[128 = 0]

[138 135 103 119 110 140 154 119 141 109 147 150 129 145 145 152 120 121
 130 132  92 125 120 129 143 121 121 169 113 140 136 121 161 128 118 147
 121 133 131 120 105 102 120 120 136 121 124 124 141  85 146 139 125 124] : nc
[186 127 121 109 137 150 139 137 143 120 130 127 132 160 116 131 106 119
 133 128 132 117 113 133  94 116 130 136 136 140 137 118 135 131 154 155
 114 154 122 101 121 112  93 140 120 128 122 117 128 131 127 133 117 130] : Cd
[ 76 115 131 122 113 127 183 125 145 145 119 135 153 155 116 122 111 123
 150 130 123 104 117 140 119 119 139 112 122 127 142 116 145 132 156 143
 149 172 122 127 145 114 118 139 121 114 141 104 128 108 134 130 117 135] : Lt
[252 128 128 119 117 130 109 134 162 112 166 130 145 119 143 150 125 108
 142 146 117 136 131 139 131 107 124 146 112 106 154 115 118 125 159 143
 119 126 112 155 127 139 107 140 120 138 141 105 148 118 143 138 112 125] : nc
[132 111 128 135 117 118 203 133 167 121 126 136 147 127 136 126 134 115
 140 136 118 105 141 123 164 126 113 133 106 131 156 129 144 120 100 131
 155 158 107 131 135  99 160 129 115 111 121 136 111  97 162 139 132 131] : gb
[133 110 126 136 119 129 229 140 175 124 124 126 147 140 132 142 110 114
 123 127 132 102 147 139 103 117 141 166 120 156 179 125 149 124 164 152
 164 159 106 125 139  91 143 114 124 120 138 124 142 127 137 148 111 130] : gb
[204 122 134 135 137 128 130 133 146 121 125 148 147 117 137 132 114 128
 113 127 103 124 135 128 123 126 119 114 113 138 118 155 140 134 134 134
 127 139 123 117 114 106 130 136 113 111 117 134 125 128 139 131 129 136] : gb
[ 81 127 188 129 123 129 128 133 138 121 122 128 125 151 109 105 105 127
 142 108 117 114 141 129 112 118 136 165 141 125 133 121 150 127 135 156
 123 144 131  97 135 126 129 128 140 122 146 129 108 122 123 122 104 122] : Cd
[116 129 121 131 111 124 174 132 149 120 128 143 142 173 133 133 110 110
 144 132  87 109 121 128 102 118 124 141 122 115 171 119 140 135 108 143
 130 132 125 116 131 111 125 138 125 111 124 127 132  93 143 129 114 130] : nc
[ 44 112 122 130 119 133 225 114 124 115 126 131 138 190 121 130 118 133
 125 140 109 122 124 132 107 108 126 121 122 133 128 113 152 141 163 148
 157 110 122 106 122 122 130 113 135 139 148  92 135 102 122 105 127 138] : tn
[ 96 120 130 154 115 114 178 122 188 121 130 100 133 136 134 134 110 119
 131 133 114 107 137 132 124 126 113 112 124 145 114 152 148 134  91 151
 118 110 120  94 112 114 136 109 138 124 110 133  80  81 153 110 130 119] : gb
[108 126 143 163 104 131 193 124 145 118 127 133 137 141 151 143 118 131
 147 140 104 104 136 117 125 121 122 128 135 121 153 138 139 129 123 144
 128 116 123 107 122 116 148 118 132 121 119 131 123  96 151 125 121 126] : nc
[ 69 121 112 119 126 123 145 115 149 144 140 151 124 153 123 140 105 123
 117 133 118 119 131 138 105 121 141 197 126 154 150 129 144 141 148 163
 117 121 141 111 126 123 142 115 144 120 154 101 127  89 113 126 105 119] : Cd
[149 134 129 138 123 133 183 156 143 129 124 130 135 124 147 147 117 116
 147 118 114 121 144 123 112 117 115 137 131 131 155 133 132 139 143 141
 123 118 122 122 149 118 138 129 133 131 115 132 127 110 160 123 126 124] : nc
[ 84 146 121 111 122 148 131 132 134 128 147 136 121 112 125 125 127 108
 145 133 118 115 132 140 101 136 152 217 128 145 178 131 152 151 139 154
 128 125 131 120 129 108 127 122 134 113 159 109 116  85 126 121 113 121] : Ph
[175 132 113 123 114 111 157 106 163 120 152 142 141 155 142 147 123 108
 160 130  89 109 131 143 135 116 122 159 113 137 146 127 137 121 145 154
 127 132 128 112 126 104 114 120 133 127 115 101 124  78 167 128 113 128] : nc
[194 124 124 135 112 126 164 126 159 121 132 145 134 121 149 162 102 130
 142 144 106 105 145 141 125 113 122 170 117 137 149 116 141 126 137 142
 130 114 119 112 119 107 128 134 118 127 134 115 140  91 164 141 136 124] : nc
[ 84 118 146 144 137 118 153 128 142 127 126 126 120 138 104 115 120 127
 121 127 133 124 133 128 130 130 126 105 128 116 103 129 142 136 107 135
 128 157 129 109 137 122 130 121 128 100 138 132 105 129 126 126 121 133] : Lt
[113 111 153 164 133 122 154 135 134 118 109 124 126 101 134 131 133 132
  85 121 128 126 138 123 131 145 130 114 126 127  84 168 152 130  95 124
 135 126 137 120 113 115 148 100 117 116 116 148 112 157 128 128 145 136] : gb
[ 38 172 111 124 129 129 119 146 122 111 145 141 119 142 130 112 121 126
 127 133 110 118 118 129 129 120 148 190 134 144 153 138 138 118 130 152
 130 139 133 125 120 116 119 136 134 113 125 116 101  98 114 135 126 116] : Ph
[151 122 143 141 118 130 138 114 130 139 137 133 127 132 142 130 109 125
 145 128  99 128 143 132 132 135 112 143 128 125 130 125 143 135 100 141
 126 117 123  89 122  73 125 126 140 121 124 132 114  98 150 114 115 111] : nc
[114 151 136 122 122 136 138 121 156 115 143 124 132 153 134 136 118 125
 137 133 121 108 138 132 117 117 147 162 116 152 158 137 140 133 140 156
 112 153 142 134 152 125 112 131 137 121 140 121 123 101 122 121 125 121] : Cd
[151 139  99  98 132 128 100 142 129 126 156 135 136 110 126 131 135 113
 125 130 114 150 121 141 140 123 131 171 115 131 174 115 133 117 166 136
 117 132 115 144 130 116 119 134 131 138 143 112 139 117 118 140 121 137] : Ph
[177 116 132 137 120 142 177 129 149 120 130 129 143 155 123 123 131 118
 124 126 115 111 125 133 123 124 122 107 114 137 124 146 170 137 124 134
 135 143 130 113 147 115 132 204 133 124 142 128 105 121 146 131 125 131] : gb
[220  92 122 122 119 122 191 134 176 126 128 129 146 153 146 154 134 126
 151 132 118 115 137 137 131 125 116 124 103 140 149 121 139 123 176 151
 133 152 108 132 145 103 121 141 108 136 125 107 147 118 156 136 116 140] : gb
[ 30 125 112 142 113 127 179  94 145 132 144 134 110 111 136 129 133 139
 120 126 102 113 123 136 129 131 132 180 125 137 140 134 147 133 125 132
 110 111 139 104 129 116 159  94 135 120 132 116 117  87 129 122 111 131] : tn
[107 130 129 140 111 122 158 134 166 124 142 130 135 143 128 150 117 130
 126 138 123 102 136 142 125 123 106 134 127 152 134 146 139 131 142 146
 124 147 141 117 130  63 105 131 131 122 128 117 121 106 140 131 121 135] : nc
[193 126 134 120 123 110 107 140 148 123 139 127 146 122 141 134 132 111
 144 132 112 128 133 141 142 134 136 174 127 124 176 131 142 124 137 133
 127 151 122 119 137 113 118 150 128 109 144 115 128 124 147 132 118 128] : gb
[ 40 134 140 164 133 131 140 105  83 133 114 132 100 108 148  93 129 134
  71 119 123 136 129 109  92 132 138 143 141 116  72 138 126 126  69 118
 123  57 127 101 102 129 178  83 128 145 135 158 109 143 102 101 121 110] : Cd
[ 70 148 114 127 129 134 202 124 136 148 140 137 135 148 148 135 127 118
 126 121 113 115 124 141 124 126 145 216 124 164 198 139 167 125 148 158
 130 133 134 115 119 108 142 114 136 125 158 112 112  87 124 140 103 109] : Ph
[239 129 130 113 132 127  71 151 124 145 141 128 122 106 147 150 127 118
 149 127 111 155 124 126 141 117 122 132 112 101 146  92 106 128 187 124
 125  35 109 154 110 136  82 193 114 144 122 124 143 155 142 137 110 141] : nc
[ 48 121 104 118 112 125 122 117 124 131 136 141 126 140 141 115 131 134
 125 133 114 128 116 137 136 118 141 161 126 136 121 123 147 132 132 156
 117 139 146 113 123 129 110 120 144 116 136 106 127  93 117 122  95 138] : tn
[150 126 139 137 131 130 176 135 146 117 129 129 146 143 134 131 103  94
 129 124 123 116 125 131 114 126 127 144 122 138 175 135 149 134 138 147
 143 144 113 123 145 116 141 139 124 107 135 130 125 117 131 137 113 119] : gb
[ 58 119 127 143 121 115 248 131 177 123 130 140 140 146 145 125 128 120
 120 129 116  90 148 148 117 119 130 173 112 156 164 149 168 132 142 165
 145 161 126 113 136  89 179 100 127  95 150 112  93  84 145 131 115 127] : gb
[ 64 114 127 120  69 110 179 134 165 112 147 138 157 175 112 140 127 120
 149 138 136  91 128 150 147 111 131 136 123 155 182 156 167 138 153 154
 146 202 133 109 159 105 109 133 134  97 147  85 108  81 158 137 113 127] : Lt
[ 14 120 119 145 118 123 212 122 147 115 130 130 141 157 118 104 125 127
 115 131 125  92 129 124 133 135 146 146 138 147 160 151 153 132 109 148
 144 151 130 111 126 106 159 119 128 110 143 129 103  90 134 129 122 126] : Lt
[137 137 121 115 132 141  80 128 113 121 126 135  99 126 130 124 115 115
 111 129 122 137 120 136 112 122 136 152 128 128 133 102 130 122 151 141
 139 105 135 139 117 133 102 140 130 119 111 138 143 121 125 111 132 132] : Cd
[ 87 125 134 127 123 122 154 140 139 121 141 133 131 149 132 131 140 120
 140 139 130 128 104 134 159 135 115 118 117 134 156 144 163 124 141 132
 145 166 133 129 160 115 136 136 123  98 156 141 110 113 125 129 137 134] : gb
[ 75 203 115 132 116 117 158 135 153 121 141 140 124 165 107 135 134 131
 147 135 129 150 129 134 134  99 129 148 132 143 154 129 165 132 138 150
 141 162 130 111 143 116  98 130 144 117 144 106 126 102 133 130 111 122] : Lt
[ 59 114 148 148 119 121 234 120 165 107 132 138 140 150 107 127 116 125
 128 132 130  85 141 146  93 117 134 143 130 144 157 146 141 132 130 145
 140 163 132 113 147 106 138 122 124 107 140 111  99  78 146 120 115 117] : Lt
[ 73 120 132 151 145 124 206 114 127 123 127 127 138 152 120 133 110 133
 137 135 122 101 139 136 101 115 127 128 133 131 138 132 144 140 123 133
 143 127 117 107 135 112 139 113 124 135 132 129 109 117 146 128 118 120] : Lt
[ 24 136 107 117 110 103 167 123 166 129 141 141 127 179 106 137 110 133
 129 132  97  74 141 169  98 112 141 194 136 182 150  61 161 136 127 173
 138 146 146  98 122 104 104 118 137 130 143  93 107  53 138 126 102 115] : Cd
[109 131 134 160 134 140 124 123 129 136 123 126 120 140 113 122 121 128
 108 122 128 139 127 143 110 109 136 158 127 138 127 128 147 118 146 140
 121 113 139 122 130 123 117 129 126  99 144 126 126 138 108 133 126 107] : Cd
[ 40 120 126 155 110 131 208 110 156 121 134 137 130 164 116 135 116 133
 121 136 120  91 147 124 117 124 128 150 115 157 122 166 158 136  98 150
 133 161 129  98 143 100 142 108 129  95 129 123 108  82 158 126 105 115] : Lt
[108 126 138 149 101  81 199 143 155 120 118 130 142 148 134 133 119 118
 144 127 129  93 150 141 127 123 138 132 112 154 170 154 148 129 138 151
 142 170 132 106 146 104 151 118 109 105 146 133 111  89 136 124 123 120] : gb
[157 147 121 122 121 138 133 107 147 116 126 136 119 153 117 135  90 127
  97 145 113 110 148 151  82 123 146 181 132 148 116 137 119 137 127 156
 119 100 136 103 113 128 103 125 142 140 147 108 122 107  93 119 102 111] : Cd
[ 88 126 131 126 112 123 200 113 143 130 139 102 136 168 107 138 109 128
 140 125 101  78 138 132  92 120 136 151 132 149 147 116 137 126 130 190
 127 144 128 101 141 101 135  99 128 121 142 116 116  83 144 124 107 129] : Lt
[ 77 126 126 127 115 122 173 132 131 125 124 131 134 168 120 116 104 129
 135 130 126 112 130 153 110 107 133 136 130 142 140 126 147 128 134 133
 126 128 124 105 143 123 133 125 125 117 137 121 116 103 131 102 121 124] : Lt
[167 120 137 140 132 113 155 142 188 120 129 129 140 114 131 123 123 112
 123 130 135 126 129 136 137 127 130 161 128 146 157 144 138 131 135 130
 140 163 124 129 140 116 129 130 123  93 137 115 114 123 154 130 114 128] : gb
[141 119 134 108 123 129 124 130 125 169 128 127 133 136 126 145 132 125
 154 124 121 134 116 128 140 119 117  97 118 114 157 116 122 121 156 125
 129 130 120 137 140 144 116 163 125 121 122 129 114 129 137 126 138 143] : nc
[150 146 123 108 123 162  58 133 119 130 157 126 116 128 130 155 143 130
 145 128 111 151 104 137 143 123 132 145 130 128 155 113 116 133 169 130
 120 112 140 149 134 131  84 146 123 139 139 103 149 133 119 135 123 126] : Cd

[135 125 123 129 138 124 145 113 135 133 142 140 127 139 112 143 146 125
 145 134  72 150 122 123  72 124 107 111 115 136 137 124 130 128 135 123
 114 129 124 127 168 140 128 140 134 135 130 130 135 144 125 138 137 140] : [4]
[116 131 122 121 139 124 150 112 128 134 137 137 130 132 127 145 136 130
 134 131  92 137 130 127  89 126 117 119 110 133 134 115 136 125 129 124
 122 128 129 118 140 137 122 153 121 130 130 134 132 147 123 123 135 145] : [2]
[112 140 127 120 139 123 150 116 122 126 132 131 132 136 127 142 135 124
 128 141  99 126 122 127  96 127 131 114 110 132 141 112 147 119 126 119
 137 131 125 124 138 134 127 154 123 136 128 128 125 158 123 127 138 111] : [2]
[129 133 139 131 131 125 138 119 124 134 136 134 132 126 127 131 135 127
 129 130 124 122 128 124 118 121 127 130 133 133 134 120 132 126 129 124
 126 135 104 125 137 135 130 126 129 122 134 142 128 135 121 125 131 126] : [2]
[112 123 124 117 144 128 143 120 127 127 132 131 132 134 121 134 139 126
 135 126  72 132 140 128  88 140 118 108 106 132 134 112 140 127 131 118
 131 141 143 126 119 124 116 154 127 130 139 125 131 154 125 133 137 131] : [4]
[138 114 120 118 132 137 129 117 138 131 132 138 126 138 115 124 142 122
 145 128  79 153 123 112  86 130 114 124 120 132 130 128 123 130 134 124
 109 123 124 126 133 136 126 129 133 131 132 128 138 111 130 137 125 147] : [4]
[113 137 130 120 134 121 132 130 119 123 128 123 114 121 136 130 122 129
 120 134 143 108 129 124 148 132 138 125 123 128 123 123 133 126 123 129
 144 125 138 123 124 119 128 141 123 128 129 132 123 152 127 135 131 123] : [2]
[112 132 126 126 138 122 140 121 126 124 132 133 132 126 125 138 132 132
 130 127 117 120 125 130 116 132 122 111 119 133 133 124 137 129 121 125
 130 130 134 116 131 127 125 146 123 134 136 129 127 149 124 130 135 121] : [4]
